Below is a small trained network, with its code and all its weights. Each question gives an input and a class and asks what happens when units are switched off, that is, made to give their printed mean instead of their output.

import numpy as np


def w(rows, s, z=0):
    codes = np.array(rows[::2]) - 128.0
    scale = np.full(codes.shape[1], s)
    scale[-1] = z or s
    return codes * scale


def norm(h):
    return h / np.sqrt((h * h).mean(-1, keepdims=True) + 1e-5)


def f(y):
    return np.maximum(y, 0)


def log_softmax(a):
    a = a - a.max(-1, keepdims=True)
    return a - np.log(np.exp(a).sum(-1, keepdims=True))


def net(x, mask):
    res = np.array(x, float).reshape(1, 3) / 4 @ E
    u = 0
    for l in range(2):
        y = f(norm(res) @ A[l][:, :-1].T + A[l][:, -1])
        res = res + np.where(mask[u : u + 6], y, B[l][:, -1]) @ B[l][:, :-1]
        u += 6
    return log_softmax(norm(res)[-1] @ U[:, :-1].T + U[:, -1])


A, B = {}, {}
E = w([
[123,174,188,97,9,187,132],'x0',
[254,59,87,145,79,214,106],'x1',
[96,77,49,235,57,59,168],'x2',
],0.007)
A[0] = w([
[160,77,72,34,172,112,38,14],'L0N1',
[199,48,151,65,63,60,37,4],'L0N2',
[82,51,165,95,236,5,92,87],'L0N3',
[168,42,100,113,95,10,64,18],'L0N4',
[171,86,5,115,254,189,183,56],'L0N5',
[188,101,137,153,134,125,49,172],'L0N6',
],0.0074,0.0042)
B[0] = w([
[95,127,185,89,89,110,10,184],'L0N1',
[100,200,142,138,75,140,195,157],'L0N2',
[161,116,150,189,69,217,233,251],'L0N3',
[141,68,83,150,153,144,221,177],'L0N4',
[102,141,145,74,108,95,71,255],'L0N5',
[148,95,170,72,104,97,106,226],'L0N6',
],0.012,0.0051)
A[1] = w([
[117,236,163,65,169,111,124,87],'L1N1',
[165,195,247,102,183,186,172,149],'L1N2',
[130,174,166,87,131,90,144,2],'L1N3',
[73,155,111,172,105,133,139,177],'L1N4',
[84,176,114,97,103,34,107,132],'L1N5',
[162,128,114,123,48,139,78,113],'L1N6',
],0.013,0.0043)
B[1] = w([
[2,233,112,245,55,209,160,186],'L1N1',
[191,13,81,111,183,28,134,249],'L1N2',
[152,186,93,139,94,221,239,149],'L1N3',
[89,174,140,44,53,148,34,184],'L1N4',
[250,45,141,125,245,74,30,162],'L1N5',
[85,173,116,167,208,120,167,215],'L1N6',
],0.0086,0.011)
U = w([
[191,25,113,111,245,126,172,43],'0',
[39,182,112,213,122,194,208,102],'1',
[86,141,209,60,135,117,3,255],'2',
],0.013,0.0026)

Each question gives the input, the list of numbers given to net, and the class t.
The units are the neurons (one row each of A and B). Each row of codes is followed by its name. A weight is (code - 128) times the scale printed after its matrix; where a second scale follows, it is the last column's (A, B and U).
mask holds one flag per neuron, layer by layer. A switched-off neuron (its flag False) gives its mean, the last column of its row in B, instead of its output. The means were averaged over made-up inputs and are rounded, as every weight is.
A unit's drop is (log p(t) with every unit on - log p(t) with that unit switched off) / (log p(t) with every unit on - log p(t) with every unit switched off).
The circuit of an input: a set's keep is (log p(t) with only the set's units on - log p(t) with every unit switched off) / (log p(t) with every unit on - log p(t) with every unit switched off). Starting from all 12 units, units are removed one at a time, each time the one whose removal leaves the highest keep (on an exact tie, the one counted first), for as long as the keep stays at least 0.8.
units of the circuit, in order: the units of the circuit, biggest drop first
unit that matters most: the unit with the biggest drop
top k neurons: the k neurons with the biggest drops, biggest first
top k neurons in layer l: the k neurons of layer l with the biggest drops, biggest first
drop of u: that unit's drop, to one decimal
input [-4,2,-8], class 2: units of the circuit, in order => [L0N1]
input [1,1,-7], class 0: top 3 neurons => [L1N2, L0N5, L1N4]
input [-2,-4,-6], class 0: top 2 neurons => [L1N2, L0N3]
input [-3,-3,-7], class 0: top 2 neurons => [L1N2, L0N3]
input [6,0,-1], class 1: top 2 neurons in layer 1 => [L1N1, L1N5]
input [-5,1,0], class 2: top 4 neurons in layer 1 => [L1N2, L1N1, L1N3, L1N5]
input [-5,0,7], class 1: top 2 neurons in layer 1 => [L1N2, L1N5]
input [-3,-8,-7], class 0: top 2 neurons => [L1N2, L0N3]
input [2,-6,-2], class 1: top 3 neurons => [L1N1, L0N4, L1N5]
input [-8,8,-1], class 2: units of the circuit, in order => [L0N5, L1N2]
input [-6,-1,1], class 1: top 2 neurons => [L0N3, L1N2]
input [6,2,-8], class 0: top 2 neurons => [L1N2, L0N5]
input [-2,-7,-4], class 0: top 2 neurons => [L1N2, L0N3]
input [-4,0,3], class 1: unit that matters most => L1N2
input [2,3,-7], class 0: top 3 neurons => [L1N2, L0N5, L1N4]
input [-6,-2,2], class 1: top 2 neurons => [L0N3, L1N2]
input [6,-7,-1], class 1: top 2 neurons => [L1N1, L1N3]
input [7,3,-7], class 0: top 2 neurons => [L1N2, L0N5]
input [2,-6,3], class 2: top 2 neurons in layer 1 => [L1N4, L1N1]
input [6,-4,-3], class 1: units of the circuit, in order => [L1N1]
input [-8,-3,1], class 1: top 2 neurons in layer 0 => [L0N3, L0N6]
input [7,-7,-6], class 1: drop of L1N1 => 2.3
input [6,5,-8], class 0: drop of L1N2 => 1.1
input [-7,-6,3], class 1: drop of L1N2 => 0.2
